(in the rows, 128 means zero)
Each row is followed by its class; each block has classes of its own.
[ 60 122 156 127 113 150 112  91 130 131 156 173 138 133 166 118  68  93
 108 126 139  83 105 121 137 135 126  99  90 132 114 144  90 152]	J445
[114  81 157 144 124 142 144 143 126 139 122 148  83 106 113 131 159 119
 127 115 151 155 139 142 140 113  87  87  84 155 131 147 112  75]	J268
[132 159 136 161 106 121 160 119 135 108 135 167 139 145 146 135 163 123
 127  79 108 144  85 143  96 136 108 104 134 101 123 138 121 132]	J268
[ 62  97 109 135 143 146  55 162 103 159 132  64  84 131 103 109 132 161
 136 111 175  87 173 130 169 109 137  81 166 188 120 106 137 244]	J806
[104 129 129 138 123 113 107 100 147  82 124 196 183 144 178 111 101  61
 114 103 145 158 101 107  74 139 110 125 119  71  91 172 139 189]	J203
[ 71 140 154 155 112 159 121 127 138 141 132 149 148 140 165 109  87 132
 121 109 122 115 113 127 144 162 139 119 103 131 131 150 119  99]	J806
[101  98 128 120 150 105 129 113 127 110  83 180  96  81  73 143 127  81
 112 127 159  60 135 129 116 110 105  99 113 134 103 116 117 130]	J203
[ 91 113 162 133 128 130 110 130 125 132  93 147 101 121  93 111 131 128
 128  89 146 129 144 130 154 133 125  93 125 139 128 129 121  96]	J610
[ 92 103 138 143 124 121 112 124 113 127  89 153 105 101  99 135 139 130
 124  94 163 120 141 136 129 122 114  83 129 132 127 110 122 135]	J515
[ 73 129 174 145 117 161  96  94 138 146 159 145 158 138 175 132  60 126
 108 118 122 115 113 130 102 150 135 131  65 124 118 150 129  99]	J268
[101 100 141 132 125 125 103 121 125 124  93 157  98 109  80 136 141 122
 116  92 158 121 141 130 136 116 112  62 123 139 119 108 105 115]	J445
[ 44 127 142 141 105 147 123 113 128 154 144 160 147 124 167 119  89 129
 115 104 142 111 125 128 132 157 118 118 110 134 126 131  77 103]	J226
[ 93 120 191 152 128 138  94 146 118 194 118  93 116 155 123  38 155 114
 127 110 134 111 106 140 143 153 110  98 117 112 156 161  96  98]	J610
[ 65 119 149 143 119 164 113 110 136 136 136 164 134 131 168 114  74 110
 116 118 132 109 113 126 148 146 136 112  96 138 128 150 104 141]	J806
[  4 129 162 123  84 138 144  83  94 155 172  99 151 147 149 121  76 148
 125 138 122  62  83 109 165 150  97 100  88 101 106 144  23  85]	J515
[118 135 117 157 126 109 149 131 149 135 130 160 156 126 150 123 113 118
 130 126 132 145 112 124  81 146 114 157 132 102 122 142 138 114]	J226
[ 80 105 129 147 131 129 103 130 125 124  97 157 124  99  99 123 126 121
 119  96 155 111 143 148 107 109 114 101 116 125 123 123 105 108]	J203
[ 41  61 145 137 135 164  65 121  74 108 118 132 107  99 123 170 166 140
 142 101 176 140 122 149 133  75 119 133 104 123 128 139  97 157]	J806
[111 118 167 136 138 134 103 134 118 124  85 141 103 121  94 108 136 137
 116  92 142 141 143 132 143 137 133  78 113 121 127 129 141  83]	J515
[ 92 139 101 148  98 117 134  89 150 136 113 185 169  96 177 136  87  97
 129 110 139 110 151 144 118 150 117 142 144 140 132 130 123 138]	J226
[100 103 146 106 136 132 115 121 103 125  90 144 101 111  76 117 151 131
 117 105 145 115 130 132 131 108 124  95 124 135 123 107 100 111]	J203
[110 136 153 147 114 110 120 117 129 145 153 132 154 140 142 101 120 105
 125 139 146 142 102 110  68 147 105 156 126 105 109 145 137 162]	J610
[ 47 123 157 150  96 160 101 114 135 147 138 165 134 128 160 137  60 132
 110 100 133 124 136 125 153 160 133  88  98 115 145 134  92 131]	J515
[ 62 122 166 148 107 157 100 108 144 144 139 164 137 133 153 105  68 118
 113 105 136 128 122 125 141 148 132 100  92 142 125 139  96 130]	J610
[ 91 135 131 173 125 138 131 154 157 142 125 166 155 119 126  89  88 140
 118 123 123 158  91 123  68 137 123 120 116  80 116 136 135 129]	J203
[ 96 128 151 139 110 140 118 108 121 167 159 152 151 121 143 114 111 134
 151 148 143 134  90 125  56 126 123 163 138  97 117 154 159 184]	J114
[126 107 135 130 102 111 114 126 141 157 104 159  79 100  93 147  85 112
 104  82 151 107 173 104 136 150  92  84 125 128 143 121  91  80]	J515
[109 139 141 166 119 122 136 114 131 144 129 125 161 142 136  94 112 124
 126 131 119 109  74 123  83 149 117 131 115  71 137 139 141 153]	J806
[ 78  91 141 130 128 118 121 134 117 143 100 146 102 105  92 134 143 116
 131 124 165 113 151 136 133 118 107 104 127 152 122 128 123 135]	J203
[ 53 127 155 148 113 162 103 109 147 135 135 167 136 136 171 121  64 118
 111 105 128 111 117 134 135 144 134 100  97 133 129 139 104 132]	J268
[108 129 130 155 117 121 139 124 141 156 147 133 175 138 155 100 103 133
 129 137 127 148  83 118  63 140 115 155 123  81 132 143 130 141]	J226
[ 74 118 135 138 118 132 106 117 114 136  77 150 108 101  81 134 142 156
 138  87 145 121 128 139 139 121 114  81 145 115 122 111 104 115]	J114
[106 105 140 133 136 130 106 140 123 150  91 139  98 113  90 114 133 141
 134  96 150 131 132 135 137 124 114  81 129 136 132 126 110  98]	J114
[ 98 140 133 140 126 112 154 122 129 150 142 134 163 134 148 121 117 126
 123 118 122 143 104 121  67 149 106 143 136  86 123 129 120 137]	J268
[ 96 126 149 170 114 122 141 126 150 139 134 160 164 136 142  87 106 114
 130 117 137 148  86 119  76 145 107 124 110  82 124 147 125 137]	J610
[ 50 131 143 147 103 142 127 105 137 145 142 165 150 126 164 120  78 116
 122 103 128 106 126 120 150 167 118 118 105 115 126 135  78 107]	J610
[ 66 124 144 127 106 165 111 122 127 130 155 175 137 114 171 121  76 103
 127 122 147 112 120 120 137 140 130 125 115 138 120 160 104 130]	J806
[ 94  87 167 133 150 161 111 145 118 169  96 119  88 120  95  83 145 154
 124 128 138 123 117 135 148 105 137  96 109 150 133 127 131 119]	J445
[ 85 156 158 139 110 150 119 101 160 118 115 187 170 130 155  95  60 100
 110 100 110 115 111 127 145 164 145  91 104 106 130 139 100  98]	J610
[122 141 163 123 115 151  72 103 118 146 165 142 139 113 150 129  84 115
 138 177 136 120 107 132 105 144 158 151 112 135 107 144 161 126]	J515
[ 76 152 147 161  97  95 125 105 108 146 149 117 201 147 179 128 139 117
 125  90 143 120 134 116  78 173  87 161 125  69 116 163 158 124]	J445
[ 94 139 117 129 133 147 128 122 132 117 125 146 161 107 149 126 106 111
 111 133 124 126 127 128 134 145 132 115 123 130 115 121  98 138]	J806
[ 77 107 153 141 140 136 117 120 113 124  84 137  99 118  89 119 161 143
 127  91 142 115 129 151 142 115 120  72 120 134 121 112 123 113]	J268
[ 87  95 120 110 124 124 125 124 121 126  93 163 107 105  88 128 134 114
 116 101 160 116 174 125 128 116 111 100 139 128 136 104  86 127]	J203
[181 152 105 172 143 138 181 181 180 122 124 151  85 160 145  43  92 109
  87 102 101 132 128 129 168 159 119  70  93 167 157 127  73  56]	J806
[133 158 134 175 137 119 123 154 175 148 123 150 156 181 163  63  76 127
 121 119 114 170  77 108  82 181 131 123 121  79 131 148 132 112]	J114
[ 57 119 138 154 115 143  90 119 142 172 133 152 150 124 160 105  46 131
 131 114 151 110 119 132 123 159 128  96 103 131 139 132 115 132]	J114
[133 116 141 142 133 138 105 121 128 132  74 154 111 103  91 119 134 148
 124  94 127 132 125 139 135 133 140  82 119 109 136 104 127  78]	J515
[ 75 135 128 127 128 155 133 116 144 143 127 174 152 124 176 107  68 122
 104  90 121 123 131 123 127 161 137 102 115 130 132 110  91 115]	J268
[ 91 106 141 143 140 138 105 132 125 122  93 146 113 110  91 106 139 135
 120  70 149 120 142 134 141 118 120  74 116 129 120 114 104 110]	J610
[111 145 137 160 129 117 125 126 153 110 133 166 163 134 148 110 102  99
 122 123 132 144 101 119  78 144 121 147 120  91 109 146 133 138]	J610
[ 56 118 158 145 107 164 111 102 128 137 139 162 128 131 156 112  92 126
 120 124 140  95 108 134 145 132 137  88 101 141 118 135 100 163]	J515
[116 127 119 159 121 102 157 118 129 130 138 143 162 109 131 116 120 103
 135 149 147 123  88 126  47 126  93 156 126  94 113 143 132 144]	J806
[ 83 137 148 146 106 145 123 104 149 167 142 152 150 140 163  98  61 121
 120 130 132  72 108 120 127 165 127 104  96 138 132 135 114 135]	J114
[129 161 157 175 153 123 172 162 194  98  69 161 101 134  76 139  89 137
  82 109  98 131 186 145 193 175 154  61  75 195 138  98 144  24]	J610
[ 66 121 144 135 124 151 131 110 141 133 134 171 137 132 168 102  80 108
 119 120 130  96 107 127 156 144 133 104  99 136 122 151 107 128]	J226
[ 42 116 157 157 109 153 105 115 127 145 154 144 129 136 161 111  77 130
 124 128 151 104 117 135 128 128 127 108 100 146 114 149 100 149]	J515
[ 65 122 147 144 118 155 105 109 141 141 141 168 139 129 163 105  66 112
 107 117 138 104 118 124 133 141 132 101  94 132 122 135 104 135]	J445
[118 105 144 119 128 126 127 123 125 149 100 144 107 106  80 132 145 141
 131 108 135 136 126 132 137 132 118  88 127 128 130 117 102  64]	J226
[ 92 103 156 128 133 144 101 131 109 143  91 135  93 119  92 121 153 154
 133 101 154 125 134 135 137 115 123 104 123 145 126 125 120 104]	J114
[130 100 143 149 151 118 119 152 140 148  89 143  96 105  74 115 139 123
 122 116 153 113 139 138 115 120 118  87 116 140 133 116 142  88]	J445
[143 152 140 159  84 111 150 132 165 187 127 102 158 182 166  74 120 136
 119 114 106 188 141  99 129 195 105 141 141 130 152 137 112 110]	J610
[106 105 145 135 158 130 117 161 126 139  95 125 103 130  92  94 142 137
 121 109 139 129 143 131 133 123 128 106 116 132 124 137 141  99]	J203
[ 91 135 128 171 119 107 158 119 141 147 127 148 152 143 149 105 136 119
 115 121 134 135 106 121  80 148  96 133 131 101 114 129 115 159]	J445

Next block, with new classes.
[133 100 159  58  93 163 131 158  99 129 195 142 126 155 143 145 140 154
 184 104 124  89 158 125 150 144 184  88 149 115  84 145 163 127]	J138
[101 118 123 126  58 117 169 118 122 181 155 148 124 176  84  84 154  75
 147 169 107  92  65 125  77 141 145  68 142 110 130 125  90 115]	J210
[ 87 139 105 133 104 162 153  89 151 167 184 166 106 147 172 133 118 116
 198 136 111 106 149  78 138 147 186 146 162 100 109 110 169  85]	J645
[143  65 146 151 100 156 172  96 177 173 142 191 147 109 137 154  96 147
 119 126  82 117 102 101 141 110  33 150 159 123 174 127 116 107]	J977
[109  76 134 120 124 122 156 104 117 151 134 207 192 127 139 157 109 106
 159 125 128 142 140 144 111 130 115  85 204 108 164 123  90 120]	J977
[148 106 169 117 131 117 145  85 195 121  83 149 136 109 100 134 126 144
 145 140 159 131 162 118 178 134 148 176  89 120 151 122 167  95]	J739
[150  91 132  84 153 116 135 109 137 100 176 156 112 168  96  88  95 132
 112 153 173  99  74 145  98 152 117  85 181  93  93 188 140 137]	J210
[193 143 136 117 114 107 145  85 102 144 162 170 100 112 115  91 104 121
 165 153  93 122 160 108 195 180 154  72 151 124 178 113 107 134]	J199
[110 100 168 117 107 119 138 107 146 162  56 159 153 127  75 128 103 164
 129 137 142 147 117  93 118 121 115 171 154 138 119 106 158 112]	J138
[141  64 105 186 157 151 125 114  94 107 148 110 113 130  97 134 108 123
 168  61 170  88 120 199 165 115  92  88  98 107 136 112  91 163]	J199
[ 83 166 105 109 139 131  68 134 121 174 122 123 120 155 160 122  88 132
 104  72 127 156  81  92  60 118  45  62 252  65 112 148 142 132]	J645
[126 108 157 140 143 144 105 129 110 140 169 116 103 107  98 140 130 144
 150  81 101 123 130 106 143 138  79  85 127 131 135 128 118 157]	J303
[135  79 119  77  63 135 128 104 109 109 120 127 151 164 140 131  99 125
 132 130 165 118 144  57 113 103 101 118 168  91 119 154 129 133]	J908
[136 103 151 111 113 128 136 158  91 132 165 118 126 121 122 129 153 129
 113 112 148  68 107 149 160 110  94 148  86 136 116 113 153 109]	J739
[108 122  89 110 173 104  94 145  96  89 129  90  96 121 168 109 158  75
 147 110 159 104  98 168 182 122 127  80 144 141 148 131 132 161]	J645
[125 145 165 158 117 153  85 101 180 122 126 116 134 161 119 115  83 162
 176  87 182 116 166  53 181 142  91 169 171 123 102  71 168 103]	J908
[186  78 158 105  99 183 156 109 126 135 144 110 136 141  80 104  66 160
 120 155 151 135  86 143 114 147  73 139 153 124  89 153 140 127]	J977
[136 124 178  97  96 122 107 152 121  90 154 140 117 139 102 161  93 162
 101 119 108  92  93  91 131 102  79 163 120 113 132 136 166 117]	J645
[103 124  96 123 111 124 118 105 120 115 116 103 140 106 106 105 119 107
 125 140 160 105 119 161 105 106 132 123 110 116 162 131 175 157]	J739
[161 125 180 141 126 160 100 159  57 122 107  78 110 119 156  62 167 147
 129 118 147  88 115 235 133 156  72  87 135 167  76 121 170 212]	J138
[155 110 112 160 130 159 180  72  96 168 146 164 113 117 126  98 132 109
 120 161 106 100 106 175 143 125 151 118  76 108 172 138 119 109]	J199
[143  71 139 102  90 142 143 132 155 143 107 144  90 119 100 139  91 175
 121 115 138 146 162  86 119 124 125 147 127 125 120 157  87 125]	J977
[135 102 109 193 102 174 110 113 140 121 130 145 108 143 195 131 121 133
 141  70 128  87 130 181 143 101  56 164 150 100 136 138 135 137]	J645
[107  83 166 169 122 142 143 146 146 170 151 150 130  77 142 147 133 158
 158 111 108 146 150 132 130 147  69 117 157 164 119  76  92 144]	J210
[119  88 149 140 119 177 123 113 192 156 110 135 115 143 175 144 137 173
 135  82 110 118 155 144 115 148  60 107 144 111 107 140  96 176]	J908
[137 113 108 157 126 150 122 123 115 123 140 129 116 112 138 113 116 127
 140 119 160 113 138 175 192 121 142 159 141 143 134  86 118  97]	J199
[136 148 137  97 123 143 146 171  91 127 147  55 142 126 163 161 168  98
 100 120 115 129  95 154 128 126 106 120  87 128  81  95 130 137]	J977
[105  89 186 113 115 134 124  94  85 112 132 166 118 114 169 138 118 111
 117 104 108 148 105  82 102 137  31 128 236  76 105 127 135 140]	J908
[134  95  84 109  50 138 117 138 143 117 153 104 167 188 137 132 159 112
 135  90 144  76 142 106 159 112  98 157 170 136 103 106  76 143]	J210
[ 87 166  85 156 133  94 112 154 172 164 116 103 116 159  75  81 134 124
 192 107 158 143 131 142 104 157 162  85 170 138  88 113 149 123]	J739
[165  95 194 107  94 187 102 141 108 100 133 157 127 150 116 119  78 207
 166  88 160 108 163 176 148 156  99 156 197 117  70 146 191 126]	J739
[105  94 161 116 117 138 117  98 169 128 130 153 154 148 121 145 130 133
 118 133 137 107 140 143  99 148 101 133 172 107  95 107  79 145]	J977
[119 138 164 122  97 123 112 107  46 133 157 126 133 133  66  88 131  77
 145 106 142 118 102 117 114 138 127  61 166 100 154 116 125 127]	J303
[119 127 162 134  71 136  88 108 145 104 168 142  95 154 123 111 110 122
 118 144 111  86  91 130 119 121  87 149 156  78 124 126 146 103]	J908
[ 81  67  79 155  77 134 148  84 136 169  88 128  82  78 152 132 130 119
 166 140 110 134 153 112 110 112 135 113 131 115 124  98 114 168]	J138
[134  88  97 111  61 103 104 108 178 142 155 161  86 124 139 131 117 148
 117 111  91 109 130 132 111 126  83 169 195  82 109 147 116 138]	J138
[111 152 137 160 108 145 128 116 125 128 133 137 133 113 113 121 145  95
 129  58  93 152 143 131 150 134 131 100 135 115 198  97  65 138]	J908
[ 99 134 106 138  90 124 131 107  80 144 134 173 116 131 183 128 144  86
 165 152 123  98 143 155 145 125 177 117 151 113 135  99 150  97]	J303
[164 117 137 128 117 121 158  92 135 116 140 132 138 119 122 111 138 144
 159 105 131 155 173  71 145 147 134 136 171  97  97 142 183 137]	J210
[199  93 142 139 125 134 134  86  96 172 102 125 118  99  78  90  76 140
 115 122 168 111 103 104 205 121  50  84  94 149 199 108 110 125]	J303
[102 143 128 149 115 133 155 190 149 166 114 148 129 138 162  94 149 118
 154 117 123 163  99 152  93 125 132 107 180 163 147 164 164 102]	J210
[150 149 158 155 135 103 118 126 122 159  45 120 103 127 110  93 106 169
 183 111 140 156 152 126 131 149 116  56 154 114 123 128 197 153]	J199
[117  95 170 107 135 153 109 134 177 113 165  94 151 109  63 171 142 156
 128 122  92 141 132 132 153 146 111 170 119 162 118  97  73 143]	J199
[ 84 121 109 169  77 110 154 127 194 175 113 158 141 154 127 129 171 150
 183 103 135 111 192  98 138 140 175 120 167 125  72  62 117 109]	J210
[ 96 117 122 125 142 155 148  71 129 109  78 166 124  88 165 136 107 103
 104 125 138 148 104 202 137 133 148 128 167  89 159 104 127 132]	J645
[142 111 214 129 103 120  98 130 113 102 144 142 143 142 130 142 158 133
 119 148 128  81 127  88 155  97  81 102 123 119 116 116 157  97]	J303
[165 197 155 136 151 117  72 164 145  98 190 120 148 180 136 101 109  98
 147 101 153 151 125 153 101 147 112 124 180 109 138 176 146 101]	J977
[ 86 167 140 130 109 127 104 158 157 108 145 166 114 148 134 116 155 103
 113 122  76 135 104 100 109  99 161 102 163 120 189 166 129  97]	J210
[107 176 133 153 157 141 126 110 130 159  59 130 109 117 128  77 138 115
 105 148 117 217 100 138  95 135 162  90 177 108 127 140 142  97]	J210
[138 114 112 145 120 129 141 128 138 137 159 124 151 116 154 110 145 133
 118 144 132 115 145 122  98 109 104 106 116 136 142 154 143 157]	J210
[103 135 129 115  80 134 117  87 140 164 109 160 140 170  96 104 116 102
  84 160 100 129  76 112  88 119 105 152 155  99 164 136  80  95]	J908
[124 125 113 142  96 140 100 158 131 125 152  77  94 107 158 127 133 111
 124  68 162 118 108 217 115 111 105 149 121  94 105 113 144 133]	J138
[ 62 181 136 162 126 144 105 139 154 106 126 145  96 161 139 143 149 104
 133  83 104 128 131 141 111 151 168 170 142 124 110  85  81 130]	J210
[ 95  79 102 139 114  98 108 127  95 114 114 118 149 119 114  81 164 113
 113 117 140  56  85 184 111  91  60 103 180 129 147 145 190 192]	J977
[120 126 135 154 157  72 132 105 156 117 101 159 133 137 127  69 175 120
 189 144 152 138 173 124 117 155 161 137 186 139 114 177 191 146]	J645
[ 89 147  65 167 171 118 133 130 172 212 173 134 127 152 108 114 124 172
 200 147 124 135 155 101  84 135 191  77 123 126  65 136 188 114]	J138
[ 89 164 123 150 175 114 127 121  89 143 159 120 133 129 103 128 147  74
 165 134 102 120  94 137 129 130 162  97  90 120 164 109 156 123]	J977
[136 141 150 107  77 125  70 139 144 158 127 107  56 150 115 138  99 113
 125  87 104 131  93  97 155 127  80  81 155  76 154 103  54  92]	J199
[107 138 131 138 100 122 139 137 145 163  84 115 137 136  85 123 150 142
 148  78 133 164 154 148  90 155 147 101 157 126  92 115 109 149]	J303
[ 77 149 127 167 134 126 128 140 148 159  78 126  91 140 173 120 155 141
 190  79 128 155 176  92 103 132 151 117 134 112 106 142 186 137]	J908
[107 142 159 161  89 106  83 170 140 138 118  99  98 148 128 118 121 115
 177 110 159 128 129 143 122 131  99 122 118 130 125  95 119 112]	J908
[ 65 140 125 121 186 140 113 181 131 136 164 116 104 161 117 134 153 110
 181 135 128 112  85 193 124 150 195  89  86 163 122 134 125 127]	J210
[145 101 138 132 109 113 151 116 121 113  65 114 142  77 144 131 152 121
  97  66 168 131 150 164 170 108 102 155 130 115 158  94 134 145]	J199
[149 138 149 147 152 105 154 157 105 135 154 147 129 116 106  98 100 118
 140 117 144 155 110  97  92 125 110  58 130 148 159 158 136 139]	J138
[134 171 139 119 143  96 132 178 120 146 179 109 113 113 177 158 105  90
 113 116 128 136  71 168  91 129  76  86 113  93 133 115 151 110]	J977
[125 138 170  88 140 129 119 136 135 152  96 144 152 140 119 121 117 167
 141 130 169 145 163 103 134 151 161 146 151 156  93 114 151 118]	J138
